Here is a tiny trained network, its code and every weight. The questions are about switching its units off for an input and a target symbol, where a switched-off unit gives its printed mean instead of its output.

import numpy as np


def w(rows, s, z=0):
    codes = np.array(rows[::2]) - 128.0
    scale = np.full(codes.shape[1], s)
    scale[-1] = z or s
    return codes * scale


def f(y):
    return y / 2 * (1 + np.tanh(0.7978845608 * (y + 0.044715 * y**3)))


def softmax(a):
    e = np.exp(a - a.max(-1, keepdims=True))
    return e / e.sum(-1, keepdims=True)


def log_softmax(a):
    a = a - a.max(-1, keepdims=True)
    return a - np.log(np.exp(a).sum(-1, keepdims=True))


def net(x, mask):
    ids = ['ΓΨαβεζηθλμξπσφω'.index(c) for c in x.split()]
    T = len(ids)
    res = E[ids] + P[:T]
    u = 0
    for l in range(2):
        r = res
        for j in range(2):
            rows = slice(3 * j, 3 * j + 3)
            q, k, v = (r @ M[l][rows].T for M in (Q, K, V))
            z = softmax(np.where(np.tri(T) > 0, q @ k.T / 3**0.5, -1e9)) @ v
            o = O[l][rows]
            res = res + np.where(mask[u + j], z, o[:, -1]) @ o[:, :-1]
        u += 2
        y = f(res @ A[l][:, :-1].T + A[l][:, -1])
        res = res + np.where(mask[u : u + 4], y, B[l][:, -1]) @ B[l][:, :-1]
        u += 4
    return log_softmax(res[-1] @ U[:, :-1].T + U[:, -1])


Q, K, V, O, A, B = {}, {}, {}, {}, {}, {}
E = w([
[168,139,231,213],'Γ',
[198,124,75,41],'Ψ',
[214,86,254,58],'α',
[129,134,71,77],'β',
[167,188,136,178],'ε',
[125,79,29,69],'ζ',
[39,66,106,188],'η',
[112,35,252,124],'θ',
[155,187,117,97],'λ',
[175,149,116,43],'μ',
[186,120,44,134],'ξ',
[122,170,90,135],'π',
[204,158,62,210],'σ',
[16,38,94,96],'φ',
[88,169,122,198],'ω',
],0.006)
P = w([
[119,116,124,111],'0',
[110,138,126,101],'1',
[132,160,132,217],'2',
[191,20,131,136],'3',
[112,137,126,101],'4',
[133,170,133,216],'5',
[199,2,138,141],'6',
[108,132,125,101],'7',
],0.0047)
Q[0] = w([
[176,126,102,55],'L0H0',
[40,136,172,95],'L0H0',
[183,6,240,152],'L0H0',
[151,104,114,116],'L0H1',
[158,114,66,106],'L0H1',
[96,129,130,127],'L0H1',
],0.023)
K[0] = w([
[165,114,114,74],'L0H0',
[51,117,100,114],'L0H0',
[115,68,251,143],'L0H0',
[114,120,103,124],'L0H1',
[101,145,92,124],'L0H1',
[142,134,151,114],'L0H1',
],0.031)
V[0] = w([
[156,152,69,81],'L0H0',
[143,191,103,165],'L0H0',
[193,124,2,119],'L0H0',
[157,104,116,128],'L0H1',
[100,160,201,143],'L0H1',
[85,163,134,118],'L0H1',
],0.0091)
O[0] = w([
[134,172,53,118,7],'L0H0',
[224,103,57,195,40],'L0H0',
[132,255,31,136,6],'L0H0',
[116,93,167,135,146],'L0H1',
[81,241,82,109,115],'L0H1',
[172,171,60,127,97],'L0H1',
],0.0062,0.0012)
A[0] = w([
[251,233,198,98,201],'L0N0',
[101,150,251,142,70],'L0N1',
[76,175,94,192,254],'L0N2',
[156,205,197,249,104],'L0N3',
],0.013,0.0019)
B[0] = w([
[130,98,236,171,178],'L0N0',
[205,121,83,136,253],'L0N1',
[71,182,100,219,176],'L0N2',
[127,206,116,2,191],'L0N3',
],0.014,0.0042)
Q[1] = w([
[84,43,140,175],'L1H0',
[119,160,104,102],'L1H0',
[113,85,107,178],'L1H0',
[108,160,144,252],'L1H1',
[101,185,33,113],'L1H1',
[65,204,199,135],'L1H1',
],0.017)
K[1] = w([
[207,10,123,51],'L1H0',
[61,138,146,145],'L1H0',
[163,83,177,103],'L1H0',
[89,135,147,253],'L1H1',
[49,138,32,115],'L1H1',
[33,155,211,129],'L1H1',
],0.016)
V[1] = w([
[111,110,138,152],'L1H0',
[103,162,122,168],'L1H0',
[147,144,138,153],'L1H0',
[165,150,241,87],'L1H1',
[168,76,73,151],'L1H1',
[121,133,76,10],'L1H1',
],0.014)
O[1] = w([
[108,136,166,154,102],'L1H0',
[116,224,122,121,98],'L1H0',
[146,150,146,138,158],'L1H0',
[255,84,213,73,255],'L1H1',
[98,46,37,128,157],'L1H1',
[151,233,27,22,128],'L1H1',
],0.0086,0.0048)
A[1] = w([
[29,130,199,66,223],'L1N0',
[209,183,79,254,134],'L1N1',
[151,61,106,100,155],'L1N2',
[114,180,132,61,1],'L1N3',
],0.011,0.0048)
B[1] = w([
[46,204,239,90,177],'L1N0',
[255,108,91,164,182],'L1N1',
[96,157,96,89,254],'L1N2',
[45,44,70,170,180],'L1N3',
],0.014,0.011)
U = w([
[219,218,110,18,78],'Γ',
[134,124,146,146,246],'Ψ',
[162,3,183,165,68],'α',
[124,163,113,146,195],'β',
[166,210,197,98,7],'ε',
[62,181,48,139,27],'ζ',
[19,31,164,229,145],'η',
[73,34,72,105,211],'θ',
[134,82,212,175,118],'λ',
[149,95,196,120,106],'μ',
[151,56,95,228,156],'ξ',
[143,133,134,184,247],'π',
[225,160,116,169,28],'σ',
[20,175,178,44,109],'φ',
[128,239,115,136,237],'ω',
],0.0043,0.0018)

Each question gives the input, a string of symbols that net reads in full, and the target symbol t.
The units are the heads (3 rows each of Q, K, V and O) and the neurons (one row each of A and B). Each row of codes is followed by its name. A weight is (code - 128) times the scale printed after its matrix; where a second scale follows, it is the last column's (O, A, B and U).
mask holds one flag per unit, layer by layer, with each layer's heads first. A switched-off unit (its flag False) gives its mean, the last column of its rows in O or B, instead of its output. The means were averaged over made-up inputs and are rounded, as every weight is.
A unit's drop is (log p(t) with every unit on - log p(t) with that unit switched off) / (log p(t) with every unit on - log p(t) with every unit switched off).
The circuit of an input: a set's keep is (log p(t) with only the set's units on - log p(t) with every unit switched off) / (log p(t) with every unit on - log p(t) with every unit switched off). Starting from all 12 units, units are removed one at a time, each time the one whose removal leaves the highest keep (on an exact tie, the one counted first), for as long as the keep stays at least 0.8.
circuit, biggest first: the units of the circuit, biggest drop first
top k neurons: the k neurons with the biggest drops, biggest first
top k neurons in layer l: the k neurons of layer l with the biggest drops, biggest first
heads that matter: for each layer, one digit per head in row order, 1 if its drop is at least 0.15 and else 0, layers parted by /
input ω ζ β λ α, target α: circuit, biggest first	L0N0, L1H1
input φ Ψ π θ μ π, target ω: circuit, biggest first	L0N2, L0H0, L1H0
input β β ε ξ ω θ η, target θ: top neuron in layer 0	L0N1
input ξ θ ζ, target ξ: heads that matter	10 / 01
input ξ π θ φ ε α φ, target α: heads that matter	00 / 01
input α ε θ ζ η ε, target φ: circuit, biggest first	L0N3, L0N0, L1N0, L1N1
input Γ α Ψ ξ Γ π Γ, target Γ: heads that matter	00 / 01
input θ φ Γ Ψ, target Γ: heads that matter	10 / 11
input μ Ψ π Γ σ φ Ψ, target Γ: heads that matter	00 / 01
input ω π φ η, target η: heads that matter	00 / 01
input λ μ ξ ω θ ζ λ, target θ: top 3 neurons	L0N3, L0N1, L1N2
input φ ε θ Γ φ θ φ, target θ: top 3 neurons	L0N1, L1N2, L1N0
input θ σ θ θ, target θ: heads that matter	10 / 11
input φ θ Γ, target θ: heads that matter	10 / 01
input φ Γ ε μ, target Γ: heads that matter	10 / 01
input φ σ Γ, target θ: circuit, biggest first	L1N3, L0N3, L1H1
input λ μ θ π ε ξ, target σ: circuit, biggest first	L1N1, L0H0, L0N2
input θ Γ Γ φ Ψ ζ ξ, target θ: top 3 neurons in layer 1	L1N2, L1N0, L1N1
input α Ψ ε φ φ θ ω, target θ: top neuron	L0N1
input φ λ Γ ω φ Γ ξ, target Γ: top 3 neurons	L0N1, L0N3, L0N2
input ε θ ξ ξ φ Ψ α, target α: circuit, biggest first	L1H1, L0N0
